Known rows:
K529: [ -7   6  10  -7  -7  -1   4   8  -1  -3   6  -3   9   5   4   2   7   2
   0  -5  -6   1   7   4  -7  -5  -2  -3   3  -1   5  -6   1   0  -1   3
 -15  -7  -6   6  -4]
K313: [-11   1   2   1  17  -3   3  -3   2   5  -3   0   2   2   1   2   4   5
  -5  -7   0  -3   5   3   2   2  -2  -2   4   1  -9   2 -13   2   4  -1
  -4  -7 -18   5   2]
K876: [  7   4   6   2 -14   1  -4   9  -3   0  -4  -1  -2   5   2  -7   0   1
  -1   2   1   4  -4   0   3 -10   0  -4  -5   6   2   6  -2   6  -2   2
   4   0  18 -10  -4]
K23: [ 7  2  0  3  1  0 -1 -1  0  3  2  3 -3 -5  4 -5 -3 -4  0  4  2  4  0 -4
  1 -3  3  0 -3  1  5  3  2  3  0  1  7 -7  5 -8  2]
K15: [  4   1   4   4 -19   0   3   0  -2  -8   1   0   3  -4   6  -2  -3   0
 -11   3  -4   9 -10  -1 -11  -9   2   7  -4   5   4   0 -19  -3   4  -7
  -9  -6  -1   5  -5]
K863: [ -6  -5   0   3   3  -2   6  -6   0   3  -4  -1   2   5   1   3   4   6
  -6  -4   0  -5   2   1  -4  -2   0   0   4   0  -7   1 -18   0   3  -6
  -3   3 -18   9  -1]
K277: [ -1   2 -10  -5   9   3   0  -7   1   5   0   0  -1   2   3   0   4  -1
   4  -1   0  -5   7  -2   0  -2  -2   7   3   1   1  -1  -3  -5  -2  -2
   2   8  -6   2   3]
K279: [  8   3   2  -5 -18   0   2   5  -2   4   6  -4   4   0  -1  -1   3  -1
   9   1   3  -8  11   1   1   2   2   3   0  -9  14  -3  18   0  -7  -2
   0   9  -4  -3  -2]
K544: [ -3 -16  -8   1  19  -1   1 -10   4 -11   0   2  -1   6  -1   7   0  -4
   2  -1  -1  -2   1  -1  -2  11   0   2   5  -2  -3  -8   0   0   0   4
  -4   2  -6   6   5]
K716: [  0  20  -8  -8  12   3  -7  -4   5  15   6   2  -2 -15   0  -1  -2  -7
   4   2  -2   4   6  -3  12  14  -1   7  -2  10  -3   6  22 -12  -2   8
  10  10   7  -7   3]
K732: [ 14  13   8   9 -25  -1  -7  -2  -3  -6  -2   2 -11  -6  -2  -5  -8  -9
  -4   7   6   0  -4  -4  -1   5   7  -2  -6   3   8   9  -4  15   0  10
  -8   3  15 -10   3]
K272: [ 1  6 -3 -7  6  4 -1  3  0  4 -1 -1 -2 12 -1 -4  6  1  7 -2  1 -6  6 -1
  0 -7 -2  4  2  7  2  4  0 -1 -2  1 -5  9 -2  0 -1]
K484: [  3 -11  -7   6  -7   1   1   0  -3  -9  -8   3  -3   5   5  -3  -2   4
  -4   3   0   5 -12  -1  -8 -14   1   4  -3   2   0   0 -23   0   1 -10
   8  -6   9  -1  -5]
K741: [-4 -8  4 -2 14  3  0  6  1 -6 -5 -1  2 19 -4  0  6  4 10 -3  0 -4  0  4
  1 -6 -3 -3  2  0 -1 -2  2  3  0  0 -2 -2  5  2 -4]
K299: [ -7  11   5  -2  11  -1  -2   1   4  12   2   0   3 -13  -2   1   0  -1
  -5  -3  -2   6   2   3  12  11   0  -4   0   5  -7   8  10  -2   2   5
   2  -5  -6  -2  -1]
K39: [ 4 -2 -3 -3  4  2  1  0  0  6  1  0  3  1  0 -2  1  1  3  1  1  0  5 -1
  7 -2  1 -1 -1  0  3  2  9 -4 -3 -4 11  5  0 -5  0]
K341: [  1  10  21  13 -24  -5  -1  10  -5   0   2   0  -3 -14  -6  -2 -10   1
  -8   2   3   5 -13   0  -6  -1   4 -10  -4  -8  -1   3   2  14   7   4
  -7 -16   6  -2  -1]
K92: [ -7   6   4  -2   3   0   2  -1   1   3   0  -2   4   2   0   2   4   3
  -4  -5  -1  -2   3   3  -3   0  -2   3   3   5  -4   0  -5  -2   1   0
  -7   3 -12   7  -3]
K75: [-5 -7 -3 -3  5  2  0  3  1 -1 -3 -1  2 10  0  1  4  4  6 -3 -2 -5  2  2
 -2 -5 -4  2  1 -1 -3 -4 -2 -2 -2 -3  3  4  3  3 -3]
K812: [ 0 -1 11  1  7 -2  3  6  1  0  2 -2  6  1 -6  1  2  2 -3 -2  0  4  1  3
  5  4  2 -7  0  3  0  2  5  1  2  0 -2 -4 -7  1 -3]
K328: [ 9 -2 -2  5 -3 -2 -3 -2  1 -9  0  4 -6 -3  0  0 -6 -7 -4  5  0  5 -4 -4
  0  8  5 -4 -2  4  2  1 -3  8  1  6 -2 -1 11 -6  8]

Facts:
K106: Ψ zukle; γ K796; δ b
K107: Ψ zoduklom; δ d
K11: Ψ klavum; γ K727; δ d
K112: Ψ zoduklom; δ b
K132: Ψ flonan; γ K179; δ e
K136: Ψ klavum; δ a
K138: Ψ flonan; γ K407; δ a
K139: Ψ vugu; γ K208; δ c
K14: Ψ vugu; δ a
K145: Ψ klavum; δ a
K146: Ψ zoduklom; γ K936; δ b
K15: Ψ traplur; γ K535; δ g
K151: Ψ klavum; γ K177; δ f
K157: Ψ zoduklom; γ K799; δ a
K16: Ψ vugu; γ K587; δ a
K169: Ψ zukle; γ K731; δ a
K177: Ψ klavum; γ K450; δ a
K178: Ψ zukle; γ K471; δ b
K179: Ψ traplur; γ K529; δ a
K195: Ψ klavum; γ K927; δ a
K207: Ψ flonan; γ K743; δ c
K208: Ψ vugu; γ K279; δ b
K21: Ψ zoduklom; γ K151; δ b
K222: Ψ zoduklom; γ K762; δ e
K224: Ψ klavum; γ K966; δ a
K227: Ψ zoduklom; γ K767; δ b
K23: Ψ zoduklom; δ c
K237: Ψ flonan; γ K832; δ b
K24: Ψ flonan; γ K848; δ c
K244: Ψ flonan; γ K710; δ a
K250: Ψ zoduklom; γ K501; δ c
K251: Ψ zoduklom; γ K593; δ b
K259: Ψ zoduklom; γ K956; δ g
K272: Ψ klavum; γ K732; δ a
K273: Ψ zukle; δ a
K277: Ψ zoduklom; δ a
K279: Ψ zoduklom; γ K580; δ f
K28: Ψ zoduklom; δ a
K299: Ψ traplur; γ K526; δ b
K3: Ψ traplur; γ K138; δ c
K302: Ψ klavum; δ a
K313: Ψ traplur; γ K808; δ a
K317: Ψ klavum; γ K648; δ a
K325: Ψ flonan; γ K378; δ a
K328: Ψ vugu; δ c
K33: Ψ klavum; γ K752; δ c
K336: Ψ zoduklom; γ K33; δ a
K341: Ψ zukle; γ K36; δ d
K355: Ψ klavum; δ g
K36: Ψ flonan; γ K277; δ a
K366: Ψ vugu; γ K716; δ a
K372: Ψ zukle; γ K888; δ d
K378: Ψ klavum; γ K38; δ f
K38: Ψ flonan; γ K793; δ a
K39: Ψ klavum; γ K244; δ b
K407: Ψ zoduklom; γ K611; δ b
K41: Ψ vugu; γ K259; δ a
K420: Ψ zukle; γ K146; δ c
K423: Ψ vugu; γ K699; δ a
K434: Ψ vugu; δ f
K439: Ψ zukle; δ c
K441: Ψ zukle; δ b
K444: Ψ klavum; δ b
K450: Ψ flonan; γ K106; δ a
K456: Ψ traplur; δ e
K460: Ψ zoduklom; γ K730; δ d
K471: Ψ flonan; γ K697; δ a
K479: Ψ flonan; γ K596; δ e
K483: Ψ zoduklom; δ a
K484: Ψ flonan; γ K251; δ g
K498: Ψ zoduklom; γ K460; δ b
K50: Ψ klavum; δ d
K501: Ψ traplur; γ K484; δ a
K51: Ψ traplur; δ c
K510: Ψ vugu; γ K157; δ g
K515: Ψ flonan; δ f
K522: Ψ klavum; γ K479; δ a
K526: Ψ zoduklom; γ K224; δ a
K529: Ψ traplur; γ K139; δ a
K53: Ψ vugu; γ K56; δ a
K535: Ψ klavum; γ K612; δ b
K538: Ψ traplur; δ d
K544: Ψ vugu; γ K95; δ a
K547: Ψ zoduklom; δ a
K556: Ψ traplur; γ K39; δ b
K56: Ψ vugu; γ K11; δ a
K573: Ψ zukle; γ K92; δ c
K575: Ψ traplur; γ K53; δ g
K580: Ψ traplur; γ K510; δ d
K587: Ψ flonan; δ a
K593: Ψ zoduklom; γ K863; δ g
K596: Ψ flonan; γ K423; δ b
K606: Ψ flonan; γ K272; δ a
K611: Ψ zoduklom; γ K904; δ c
K612: Ψ klavum; γ K930; δ f
K621: Ψ klavum; γ K169; δ b
K629: Ψ flonan; γ K483; δ d
K63: Ψ zukle; γ K798; δ c
K634: Ψ vugu; γ K366; δ a
K637: Ψ traplur; γ K136; δ f
K648: Ψ vugu; γ K621; δ d
K65: Ψ flonan; δ e
K690: Ψ klavum; γ K920; δ b
K697: Ψ zukle; γ K313; δ b
K699: Ψ vugu; δ b
K710: Ψ zukle; γ K547; δ b
K716: Ψ zoduklom; δ b
K719: Ψ traplur; γ K302; δ a
K727: Ψ vugu; γ K3; δ a
K730: Ψ klavum; γ K456; δ a
K731: Ψ zukle; γ K629; δ a
K732: Ψ vugu; γ K977; δ d
K741: Ψ flonan; γ K372; δ a
K743: Ψ vugu; δ e
K75: Ψ flonan; δ a
K752: Ψ zukle; γ K299; δ b
K761: Ψ klavum; γ K178; δ a
K762: Ψ zoduklom; γ K207; δ c
K767: Ψ vugu; γ K606; δ d
K775: Ψ traplur; δ e
K793: Ψ flonan; γ K719; δ c
K796: Ψ flonan; γ K522; δ a
K798: Ψ zukle; γ K107; δ a
K799: Ψ flonan; γ K871; δ a
K808: Ψ klavum; γ K889; δ c
K812: Ψ traplur; γ K953; δ b
K832: Ψ vugu; γ K498; δ e
K848: Ψ traplur; γ K573; δ a
K863: Ψ traplur; γ K761; δ a
K871: Ψ vugu; γ K15; δ g
K876: Ψ flonan; γ K325; δ c
K888: Ψ traplur; γ K237; δ a
K889: Ψ zukle; γ K336; δ a
K904: Ψ flonan; δ a
K916: Ψ zukle; γ K876; δ b
K92: Ψ traplur; γ K63; δ a
K920: Ψ flonan; γ K317; δ c
K927: Ψ vugu; γ K690; δ f
K930: Ψ vugu; γ K250; δ a
K936: Ψ vugu; γ K970; δ a
K94: Ψ flonan; γ K195; δ e
K941: Ψ vugu; δ b
K95: Ψ zukle; γ K222; δ f
K953: Ψ flonan; γ K24; δ b
K956: Ψ zukle; γ K575; δ b
K966: Ψ zukle; γ K634; δ d
K970: Ψ flonan; γ K544; δ a
K977: Ψ zoduklom; γ K637; δ c
K991: Ψ traplur; δ b

Rows:
No name comes twice in this set of rows, the named rows included.
[  1  -9  -1  -5 -12   3   1   7  -1  -6  -3  -3   4  13   0   2   5   2
   7   1  -2  -5   0   2  -7 -11  -3   6   0   0   3  -7   0  -5  -4  -6
   2  12   7   6  -5] => K799
[  3  16  14  11 -26  -5  -1   0  -4   9   2   1  -2 -18   6  -3  -9   0
  -8   3   5   4  -2   2  -3   0   6   1  -5   0   2   8  -4   9   4   2
  -2 -11   1  -5  -2] => K538
[-15  -7  -9  -4   4  -2   1   0  -1   2  -3  -1   3   5   9   3   5   7
   0  -5  -2  -6   4   3  -1  -5  -6   0   3  -4  -5  -7  -7  -2  -4  -4
   6  -6   2  -1  -2] => K138
[ 10   6   3  11 -20  -3  -5  -6  -2  -8   1   4  -9 -10   0  -2 -11  -7
  -5   7   5   1  -5  -2  -2   9   7   0  -4  -4   6   4   1  14   1   8
  -4  -2  10  -9   4] => K648
[ 6 -5 -3 -6  0  3  3 -2  1  0  2 -2  2  8  3  0  5  0  8  2  0 -4  6 -1
 -6 -8 -1  7  2  0  8 -6  4 -4 -3 -4 -2 10 -4  4 -3] => K157
[ 11 -10  -7   3  -8   1   0  -4  -1 -21  -1   3  -5   3   2  -1  -5  -8
  -4   7  -2   9 -10  -5 -12  -1   4   5  -3   5   9  -4 -16   0   1   1
  -9   1   9   2   2] => K871
[-11  11   5   0   9  -2  -2   4   1   6   3  -1   0 -12 -10   3  -2   1
  -9  -4  -3   3  -8   1   8   9  -2 -12   1   0 -13   4   7  -1   5   5
  -3  -4  -3   0   2] => K752
[  6  -4   0   3   1  -1  -1  -4   1  -9   0  -1  -4   2 -10   4  -2  -3
   2   0   4  -8   6   1   6  17   4  -4   1  -6   3  -1   9   5  -2   6
  -2   8  -3   0   5] => K927
[ 15  -6  -3   7 -11   1   3  -6   0   2  -2   2  -2  -1   4  -5  -4  -4
  -2   7   4   3  -1  -6  -4  -7   4   3  -4  -1   6   3  -3   1  -1  -8
  12   6   1  -4   2] => K250
[ -2  -8   1   2  -5   0   6  -6  -1   1  -2  -2   4   5   0   3   3   5
  -3  -1  -1  -4   2   1  -6  -5   0   4   2   1  -3  -2 -13  -4   2  -8
  -2  10 -15  10  -2] => K501
[ 9  1  3 -3 11  3  0  9  1 -1 -1  0  0  9 -7 -5  4 -2  6  1  3  0  4 -2
  9 -1  3 -4 -1  3  8  7 12  2 -3  2  1  5  1 -4  1] => K227
[ -5  28  15   8 -11  -4  -9   3  -1   8   6   2  -6 -27  -5  -2 -13  -4
  -6   1   0   7 -12   1   1   9   2  -5  -5   0  -8   9  12   7  10  14
  -7 -13  12  -5  -2] => K966
[ 11  15   7   7 -21  -1  -4  -1  -4   9   2   3  -6 -12   5  -8  -8  -4
   1   6   6   1   2  -2  -2  -2   6   5  -6  -2  10   9   0   8   1   2
   3  -2   6 -10   0] => K460
[ 0  3 -5 -6  7  3  0 -1  1  3 -1 -1 -1 10  2 -2  5  0  5 -1  1 -6  6 -1
 -1 -5 -3  5  2  3  1  2 -2 -2 -2 -2  0  7 -5  1 -1] => K730

Now the same nodes, written a new way:
Known rows:
K762: [-4  1  5 -6  3  2 -3 -5  1  1 -2  0 -4]
K95: [  1   0  -1  -1 -23  -3  -1  -9  -4   1   0  10  -2]
K752: [  3  -3   0  -7 -20   6   6 -13  -8  -1   0  -9 -19]
K697: [  4  -6   2  -3 -21   5   3  -3  -3  -4  -1  -7 -18]
K741: [-13  -1  -3   4  -6   2  -1   4   6   1   3  -3  13]
K178: [  5  -8   3  -1 -19   3   2   1   0  -5  -2  -5 -16]
K279: [  4   5   1  -5 -20   0   1  -7   0   3  -6   2  21]
K535: [12 -2  3 -2  5 -5  5  5 11 -4 -7 -3  6]
K977: [-4  1  5 -6  5  2 -3 -7  1  1 -2  0 -5]
K927: [10  4  2 -2 -6  2 -1  9 -7  2 -2  8 -2]
K244: [-15  -1  -3   4  -3   0  -2   6   6   1   4  -2  10]
K793: [-12  -2   2  -6   0   4  -2 -10   5   0   0   5   0]
K863: [ -7  -5  -4  10 -11  -1   0  15   0  -5  -3   1  -1]
K157: [ -1   5   1   2 -15  -4   3   6   6   2  -4  -7  24]
K313: [ -9  -3  -7   6 -16   4   2   6  -8  -2  -1  -2  -7]
K573: [ -1  -1   4  -4 -15  -1   0 -15  -1   0  -2   8 -10]
K612: [  4   1   0   0 -14  -3   0   8   4  -2  -8   9  13]
K904: [-15  -1  -3   4   3   0  -2   4   5   2   6  -2  10]
K302: [-7  2 -4  5 12 -5 -1 12  0  1  3  0  0]
K136: [-6  2 -4  5 12 -5 -1 11  1  1  3 -1  0]
K273: [ -6   0  -2   5 -13  -5   0   1   0   2   4   2  -2]

Rows:
No name comes twice in this set of rows, the named rows included.
[  5   1  -2  -1  -4  -6   8 -17  -1   0  -7   5  12] => K580
[21  4  5 -6  6 -2  7  2  2  1 -5 -5  1] => K208
[ -2  -2  -1  -2   7  -1   0 -15  -2   0  -3  10 -12] => K51
[  7   3   6  -6   8   1  -1   2  -4   1  -2   7 -13] => K328
[  6  -6   7  -1   1   1  -1  13   8  -6  -5 -11  -2] => K251
[13  6  6 -7 -5  1  4 -4 -2  2 -6  7 -1] => K139
[-1  2 -6  6 -6 -5  5 -4  1  1 -2  3  9] => K529
[ -3  -1   0  -6 -11  11   1  -3  -9  -3  -6   1 -15] => K808
[-6 -2 -2  7 -8  2 -1 23  0 -4 -2 -3 -1] => K761
[-2  1 -6  7 -3 -4  3 -2  0  1 -1  3  6] => K179
[ 17   7   1  -5  -8  -7   4   3 -16   0  -4   9  24] => K510
[  6  -4  -2   0  19  -5   3  -9   2  -1  -1  -1 -12] => K991

